Below are the code and all the weights of a small trained network. Each question names an input and a class and asks about switching units off, where a switched-off unit gives its printed mean instead of its output.

import numpy as np


def w(rows, s, z=0):
    codes = np.array(rows[::2]) - 128.0
    scale = np.full(codes.shape[1], s)
    scale[-1] = z or s
    return codes * scale


def norm(h):
    return h / np.sqrt((h * h).mean(-1, keepdims=True) + 1e-5)


def f(y):
    return y / 2 * (1 + np.tanh(0.7978845608 * (y + 0.044715 * y**3)))


def log_softmax(a):
    a = a - a.max(-1, keepdims=True)
    return a - np.log(np.exp(a).sum(-1, keepdims=True))


def net(x, mask):
    res = np.array(x, float).reshape(1, 4) / 4 @ E
    u = 0
    for l in range(3):
        y = f(norm(res) @ A[l][:, :-1].T + A[l][:, -1])
        res = res + np.where(mask[u : u + 4], y, B[l][:, -1]) @ B[l][:, :-1]
        u += 4
    return log_softmax(norm(res)[-1] @ U[:, :-1].T + U[:, -1])


A, B = {}, {}
E = w([
[85,127,130,109,86,109,70],'x0',
[193,60,174,110,83,133,113],'x1',
[208,86,98,101,156,51,117],'x2',
[155,65,78,2,150,154,234],'x3',
],0.0062)
A[0] = w([
[133,41,52,86,120,194,252,250],'0.n0',
[117,207,190,112,155,50,207,149],'0.n1',
[121,127,78,205,217,22,103,82],'0.n2',
[211,173,163,183,27,157,32,92],'0.n3',
],0.0049,0.0019)
B[0] = w([
[57,123,106,59,27,188,89,254],'0.n0',
[122,90,236,179,61,137,139,149],'0.n1',
[101,16,73,84,9,149,91,180],'0.n2',
[169,188,99,3,208,189,133,194],'0.n3',
],0.0061,0.0047)
A[1] = w([
[99,175,238,167,126,227,151,161],'1.n0',
[165,73,153,94,56,157,99,52],'1.n1',
[2,122,169,79,76,168,127,250],'1.n2',
[130,44,78,117,77,153,77,113],'1.n3',
],0.0071,0.0024)
B[1] = w([
[34,253,191,83,190,22,4,189],'1.n0',
[186,120,236,124,196,12,108,167],'1.n1',
[80,188,218,253,87,187,4,254],'1.n2',
[162,160,41,226,129,152,85,189],'1.n3',
],0.0049,0.0082)
A[2] = w([
[144,77,115,97,28,188,124,249],'2.n0',
[229,86,198,57,165,2,120,221],'2.n1',
[127,124,141,127,114,174,177,59],'2.n2',
[144,163,93,123,95,77,30,190],'2.n3',
],0.0076,0.0016)
B[2] = w([
[160,92,205,113,174,116,69,191],'2.n0',
[2,184,154,167,134,175,126,196],'2.n1',
[195,203,80,84,137,88,157,118],'2.n2',
[109,45,128,116,95,100,147,255],'2.n3',
],0.0087,0.0072)
U = w([
[241,119,140,99,190,165,177,69],'0',
[170,202,88,122,141,104,193,3],'1',
[153,49,114,156,91,89,101,212],'2',
[2,218,177,143,139,146,55,208],'3',
],0.0096,0.0032)

Each question gives the input, the list of numbers given to net, and the class t.
The units are the neurons (one row each of A and B). Each row of codes is followed by its name. A weight is (code - 128) times the scale printed after its matrix; where a second scale follows, it is the last column's (A, B and U).
mask holds one flag per neuron, layer by layer. A switched-off neuron (its flag False) gives its mean, the last column of its row in B, instead of its output. The means were averaged over made-up inputs and are rounded, as every weight is.
A unit's drop is (log p(t) with every unit on - log p(t) with that unit switched off) / (log p(t) with every unit on - log p(t) with every unit switched off).
unit that matters most: the unit with the biggest drop
top k neurons: the k neurons with the biggest drops, biggest first
k most important neurons of layer l: the k neurons of layer l with the biggest drops, biggest first
drop of u: that unit's drop, to one decimal
input [-6,-6,4,-8], class 2: unit that matters most	0.n2
input [-7,2,8,-3], class 3: top 3 neurons	(2.n1; 1.n2; 0.n0)
input [4,5,8,7], class 3: top 3 neurons	(2.n1; 1.n1; 0.n2)
input [-6,0,7,1], class 3: top 2 neurons	(2.n1; 1.n1)
input [-4,-3,4,-8], class 2: top 2 neurons	(0.n2; 1.n2)
input [2,1,7,4], class 3: top 3 neurons	(2.n1; 1.n1; 1.n2)
input [2,6,7,5], class 3: top 3 neurons	(2.n1; 1.n1; 0.n2)
input [-7,-3,1,-8], class 2: top 2 neurons	(0.n2; 2.n1)
input [3,0,2,5], class 2: top 2 neurons	(2.n1; 1.n0)
input [-6,1,6,0], class 3: top 3 neurons	(2.n1; 1.n1; 1.n2)
input [-3,0,4,-5], class 2: top 3 neurons	(0.n2; 1.n3; 1.n0)
input [-1,-7,7,4], class 2: 2 most important neurons of layer 0	(0.n0; 0.n3)
input [0,7,8,7], class 3: 2 most important neurons of layer 0	(0.n2; 0.n3)
input [-7,-6,7,1], class 2: top 2 neurons	(0.n2; 0.n3)
input [-8,-2,8,3], class 3: top 2 neurons	(2.n1; 2.n3)
input [-2,6,6,4], class 3: most important neuron of layer 1	(1.n1)
input [-8,6,6,-1], class 3: drop of 2.n1	2.3
input [-6,-5,3,-4], class 2: drop of 0.n2	0.5
input [0,-8,5,1], class 2: drop of 1.n0	0.0
